Below is a small trained network, with its code and all its weights. Each question gives an input and a class and asks what happens when units are switched off, that is, made to give their printed mean instead of their output.

import numpy as np


def w(rows, s, z=0):
    codes = np.array(rows[::2]) - 128.0
    scale = np.full(codes.shape[1], s)
    scale[-1] = z or s
    return codes * scale


def norm(h):
    return h / np.sqrt((h * h).mean(-1, keepdims=True) + 1e-5)


def f(y):
    return y / 2 * (1 + np.tanh(0.7978845608 * (y + 0.044715 * y**3)))


def log_softmax(a):
    a = a - a.max(-1, keepdims=True)
    return a - np.log(np.exp(a).sum(-1, keepdims=True))


def net(x, mask):
    res = np.array(x, float).reshape(1, 8) / 4 @ E
    u = 0
    for l in range(3):
        y = f(norm(res) @ A[l][:, :-1].T + A[l][:, -1])
        res = res + np.where(mask[u : u + 3], y, B[l][:, -1]) @ B[l][:, :-1]
        u += 3
    return log_softmax(norm(res)[-1] @ U[:, :-1].T + U[:, -1])


A, B = {}, {}
E = w([
[127,131,126,130],'x0',
[129,132,129,128],'x1',
[5,158,191,156],'x2',
[127,123,129,126],'x3',
[164,130,207,101],'x4',
[125,129,130,128],'x5',
[164,59,142,254],'x6',
[131,129,128,131],'x7',
],0.0065)
A[0] = w([
[67,154,38,189,5],'0.n0',
[85,108,11,140,2],'0.n1',
[38,120,174,132,108],'0.n2',
],0.011,0.0039)
B[0] = w([
[70,91,247,72,193],'0.n0',
[196,110,228,44,190],'0.n1',
[162,187,99,154,255],'0.n2',
],0.012,0.0036)
A[1] = w([
[201,161,222,169,5],'1.n0',
[38,137,200,131,227],'1.n1',
[99,49,137,254,252],'1.n2',
],0.0082,0.0011)
B[1] = w([
[114,106,198,56,207],'1.n0',
[247,174,94,169,228],'1.n1',
[66,74,75,118,255],'1.n2',
],0.011,0.0038)
A[2] = w([
[228,64,79,44,5],'2.n0',
[178,121,93,99,148],'2.n1',
[82,227,73,2,31],'2.n2',
],0.0083,0.002)
B[2] = w([
[130,215,175,214,213],'2.n0',
[59,158,79,108,163],'2.n1',
[84,10,115,144,254],'2.n2',
],0.012,0.0046)
U = w([
[106,16,52,97,254],'0',
[156,252,46,207,54],'1',
[148,77,238,10,59],'2',
],0.011,0.0053)

Each question gives the input, the list of numbers given to net, and the class t.
The units are the neurons (one row each of A and B). Each row of codes is followed by its name. A weight is (code - 128) times the scale printed after its matrix; where a second scale follows, it is the last column's (A, B and U).
mask holds one flag per neuron, layer by layer. A switched-off neuron (its flag False) gives its mean, the last column of its row in B, instead of its output. The means were averaged over made-up inputs and are rounded, as every weight is.
A unit's drop is (log p(t) with every unit on - log p(t) with that unit switched off) / (log p(t) with every unit on - log p(t) with every unit switched off).
The circuit of an input: a set's keep is (log p(t) with only the set's units on - log p(t) with every unit switched off) / (log p(t) with every unit on - log p(t) with every unit switched off). Starting from all 9 units, units are removed one at a time, each time the one whose removal leaves the highest keep (on an exact tie, the one counted first), for as long as the keep stays at least 0.8.
circuit, biggest first: the units of the circuit, biggest drop first
unit that matters most: the unit with the biggest drop
k most important neurons: the k neurons with the biggest drops, biggest first
k most important neurons of layer l: the k neurons of layer l with the biggest drops, biggest first
drop of u: that unit's drop, to one decimal
input [8,6,6,-8,1,-5,-3,3], class 1: unit that matters most -> 1.n2
input [8,3,-4,-6,1,5,-4,5], class 0: 3 most important neurons -> 2.n2, 1.n1, 0.n1
input [6,6,-8,-7,6,3,-8,-5], class 0: 3 most important neurons -> 1.n1, 2.n2, 0.n1
input [-7,1,-5,-4,-6,0,-4,2], class 2: 3 most important neurons -> 0.n1, 1.n1, 2.n0
input [0,0,7,-4,3,4,4,-7], class 1: 2 most important neurons -> 2.n2, 0.n2
input [-5,-2,5,-3,0,6,-6,-7], class 0: 3 most important neurons -> 2.n2, 2.n0, 0.n0
input [1,0,8,1,5,6,-7,-1], class 1: circuit, biggest first -> 1.n1, 0.n1
input [-2,1,7,7,-8,-2,4,-3], class 2: 2 most important neurons of layer 0 -> 0.n0, 0.n1
input [5,-3,-7,0,7,3,-8,4], class 0: circuit, biggest first -> 0.n1, 2.n2
input [2,3,-7,3,6,7,-8,-6], class 0: circuit, biggest first -> 2.n2, 0.n1
input [-3,-4,-2,8,2,-2,-3,-5], class 0: 2 most important neurons -> 1.n1, 2.n2
input [0,6,-7,7,-8,-2,-1,4], class 2: 2 most important neurons -> 0.n1, 1.n1
input [-1,1,-4,-1,-7,3,-6,-7], class 2: 3 most important neurons -> 0.n1, 1.n2, 2.n0
input [-4,8,-2,6,-7,-5,-4,3], class 2: circuit, biggest first -> 0.n1
input [3,8,6,-1,0,-2,-7,-3], class 0: 2 most important neurons -> 2.n2, 2.n0
input [0,-7,-1,-3,4,-3,-6,-1], class 0: 2 most important neurons -> 2.n2, 0.n1
input [-3,6,6,-5,5,2,-8,7], class 0: 2 most important neurons of layer 0 -> 0.n0, 0.n1
input [-2,0,7,-5,2,-1,-7,-6], class 0: 3 most important neurons -> 2.n2, 2.n0, 0.n0
input [-5,8,2,-6,-5,-2,-3,-2], class 2: 2 most important neurons -> 0.n1, 0.n0
input [4,-3,8,-4,-1,-1,-7,3], class 1: circuit, biggest first -> 1.n1
input [-5,3,-8,6,7,-4,0,2], class 1: drop of 2.n0 -> 0.6
input [1,-8,-8,-8,-1,-2,-1,-2], class 1: drop of 0.n2 -> 0.0
input [1,0,3,0,6,-2,-7,-5], class 0: drop of 0.n1 -> 0.4
